Below are the code and all the weights of a small trained network. Each question names an input and a class and asks about switching units off, where a switched-off unit gives its printed mean instead of its output.

import numpy as np


def w(rows, s, z=0):
    codes = np.array(rows[::2]) - 128.0
    scale = np.full(codes.shape[1], s)
    scale[-1] = z or s
    return codes * scale


def norm(h):
    return h / np.sqrt((h * h).mean(-1, keepdims=True) + 1e-5)


def f(y):
    return y / 2 * (1 + np.tanh(0.7978845608 * (y + 0.044715 * y**3)))


def log_softmax(a):
    a = a - a.max(-1, keepdims=True)
    return a - np.log(np.exp(a).sum(-1, keepdims=True))


def net(x, mask):
    res = np.array(x, float).reshape(1, 6) / 4 @ E
    u = 0
    for l in range(4):
        y = f(norm(res) @ A[l][:, :-1].T + A[l][:, -1])
        res = res + np.where(mask[u : u + 8], y, B[l][:, -1]) @ B[l][:, :-1]
        u += 8
    return log_softmax(norm(res)[-1] @ U[:, :-1].T + U[:, -1])


A, B = {}, {}
E = w([
[133,129,122],'x0',
[129,126,138],'x1',
[251,167,196],'x2',
[125,126,139],'x3',
[126,124,133],'x4',
[81,252,169],'x5',
],0.0028)
A[0] = w([
[41,104,168,105],'L0N0',
[196,141,228,3],'L0N1',
[132,99,253,74],'L0N2',
[122,174,89,222],'L0N3',
[169,165,210,74],'L0N4',
[148,123,219,44],'L0N5',
[9,31,195,71],'L0N6',
[9,55,178,65],'L0N7',
],0.0035,0.0011)
B[0] = w([
[147,76,81,169],'L0N0',
[136,165,46,164],'L0N1',
[118,152,62,122],'L0N2',
[129,13,255,253],'L0N3',
[216,137,66,181],'L0N4',
[131,148,93,90],'L0N5',
[182,187,30,234],'L0N6',
[153,157,30,216],'L0N7',
],0.0025,0.00046)
A[1] = w([
[154,176,65,144],'L1N0',
[77,206,47,83],'L1N1',
[91,182,236,179],'L1N2',
[71,211,99,174],'L1N3',
[134,104,127,86],'L1N4',
[153,91,75,12],'L1N5',
[106,47,189,1],'L1N6',
[3,114,209,136],'L1N7',
],0.0033,0.0011)
B[1] = w([
[175,50,192,159],'L1N0',
[133,93,117,158],'L1N1',
[166,29,1,253],'L1N2',
[176,12,150,244],'L1N3',
[64,173,174,99],'L1N4',
[125,218,225,83],'L1N5',
[71,159,133,40],'L1N6',
[249,77,20,204],'L1N7',
],0.0021,0.00052)
A[2] = w([
[195,155,165,75],'L2N0',
[62,89,141,170],'L2N1',
[206,99,255,190],'L2N2',
[138,113,190,57],'L2N3',
[105,114,89,118],'L2N4',
[109,130,144,69],'L2N5',
[79,230,130,77],'L2N6',
[33,50,32,249],'L2N7',
],0.0044,0.002)
B[2] = w([
[183,153,42,139],'L2N0',
[205,164,65,150],'L2N1',
[122,230,51,195],'L2N2',
[105,103,68,114],'L2N3',
[125,181,136,136],'L2N4',
[151,66,100,111],'L2N5',
[104,69,249,121],'L2N6',
[214,251,122,254],'L2N7',
],0.0028,0.0038)
A[3] = w([
[46,210,219,251],'L3N0',
[195,88,140,161],'L3N1',
[96,162,16,2],'L3N2',
[141,2,69,254],'L3N3',
[166,120,237,55],'L3N4',
[173,167,64,234],'L3N5',
[23,112,79,88],'L3N6',
[4,105,78,86],'L3N7',
],0.006,0.0016)
B[3] = w([
[112,17,172,166],'L3N0',
[56,177,139,155],'L3N1',
[142,143,75,166],'L3N2',
[133,140,245,155],'L3N3',
[183,170,34,119],'L3N4',
[54,67,92,253],'L3N5',
[244,179,156,118],'L3N6',
[253,200,167,119],'L3N7',
],0.0053,0.0047)
U = w([
[235,201,99,181],'0',
[124,57,254,254],'1',
[103,98,82,137],'2',
[109,99,90,97],'3',
[113,108,94,56],'4',
[109,102,101,9],'5',
],0.0087,0.0018)

Each question gives the input, the list of numbers given to net, and the class t.
The units are the neurons (one row each of A and B). Each row of codes is followed by its name. A weight is (code - 128) times the scale printed after its matrix; where a second scale follows, it is the last column's (A, B and U).
mask holds one flag per neuron, layer by layer. A switched-off neuron (its flag False) gives its mean, the last column of its row in B, instead of its output. The means were averaged over made-up inputs and are rounded, as every weight is.
A unit's drop is (log p(t) with every unit on - log p(t) with that unit switched off) / (log p(t) with every unit on - log p(t) with every unit switched off).
The circuit of an input: a set's keep is (log p(t) with only the set's units on - log p(t) with every unit switched off) / (log p(t) with every unit on - log p(t) with every unit switched off). Starting from the 12 units with the biggest drops (on a tie, the unit counted first), units are removed one at a time, each time the one whose removal leaves the highest keep (on an exact tie, the one counted first), for as long as the keep stays at least 0.8.
units of the circuit, in order: the units of the circuit, biggest drop first
unit that matters most: the unit with the biggest drop
k most important neurons: the k neurons with the biggest drops, biggest first
top k neurons in layer l: the k neurons of layer l with the biggest drops, biggest first
drop when u is switched off: that unit's drop, to one decimal
input [-2,7,-4,-4,-4,-8], class 1: units of the circuit, in order -> (L3N3)
input [-5,-4,-8,-3,-1,2], class 0: units of the circuit, in order -> (L3N7 L3N6)
input [0,-8,4,-4,-4,8], class 1: units of the circuit, in order -> (L3N0 L2N7)
input [-4,-1,4,-4,-5,-7], class 1: 3 most important neurons -> (L2N7 L3N3 L3N2)
input [-3,-1,1,-3,8,8], class 1: top 2 neurons in layer 3 -> (L3N0 L3N5)
input [-1,4,-8,-1,6,3], class 0: 2 most important neurons -> (L3N7 L3N6)
input [-3,8,5,3,3,-1], class 4: top 2 neurons in layer 2 -> (L2N7 L2N2)
input [-5,-5,-8,-8,8,5], class 0: 3 most important neurons -> (L3N7 L3N6 L2N2)
input [-4,-2,-1,1,-1,6], class 1: 2 most important neurons -> (L3N0 L3N5)
input [2,-4,6,-6,7,-7], class 1: 3 most important neurons -> (L2N7 L3N3 L3N2)
input [-8,2,-8,2,-2,4], class 0: 3 most important neurons -> (L3N7 L3N6 L2N2)
input [0,-8,-8,-5,-4,8], class 0: 3 most important neurons -> (L3N7 L3N6 L1N7)
input [4,6,-7,-2,4,-8], class 1: 3 most important neurons -> (L3N3 L2N2 L3N4)
input [-7,2,0,3,6,7], class 1: units of the circuit, in order -> (L3N0)
input [3,3,5,1,1,8], class 1: units of the circuit, in order -> (L3N0 L2N7)
input [-2,1,-7,5,4,1], class 0: top 2 neurons in layer 2 -> (L2N2 L2N0)
input [-5,3,-5,1,-4,1], class 0: 2 most important neurons -> (L3N2 L3N0)
input [-1,3,-8,1,-5,2], class 0: top 2 neurons in layer 3 -> (L3N7 L3N6)
input [6,-4,5,-1,-4,0], class 2: top 2 neurons in layer 2 -> (L2N7 L2N2)
input [4,3,4,5,-3,-1], class 3: unit that matters most -> L2N7
input [8,-8,-8,-5,-8,-4], class 0: top 3 neurons in layer 3 -> (L3N7 L3N6 L3N3)
input [7,2,-3,-2,-4,8], class 1: top 2 neurons in layer 3 -> (L3N0 L3N5)
input [-4,7,0,-1,-1,-8], class 1: drop when L3N3 is switched off -> 1.2
input [-2,2,-8,7,5,-3], class 0: drop when L1N6 is switched off -> 0.0
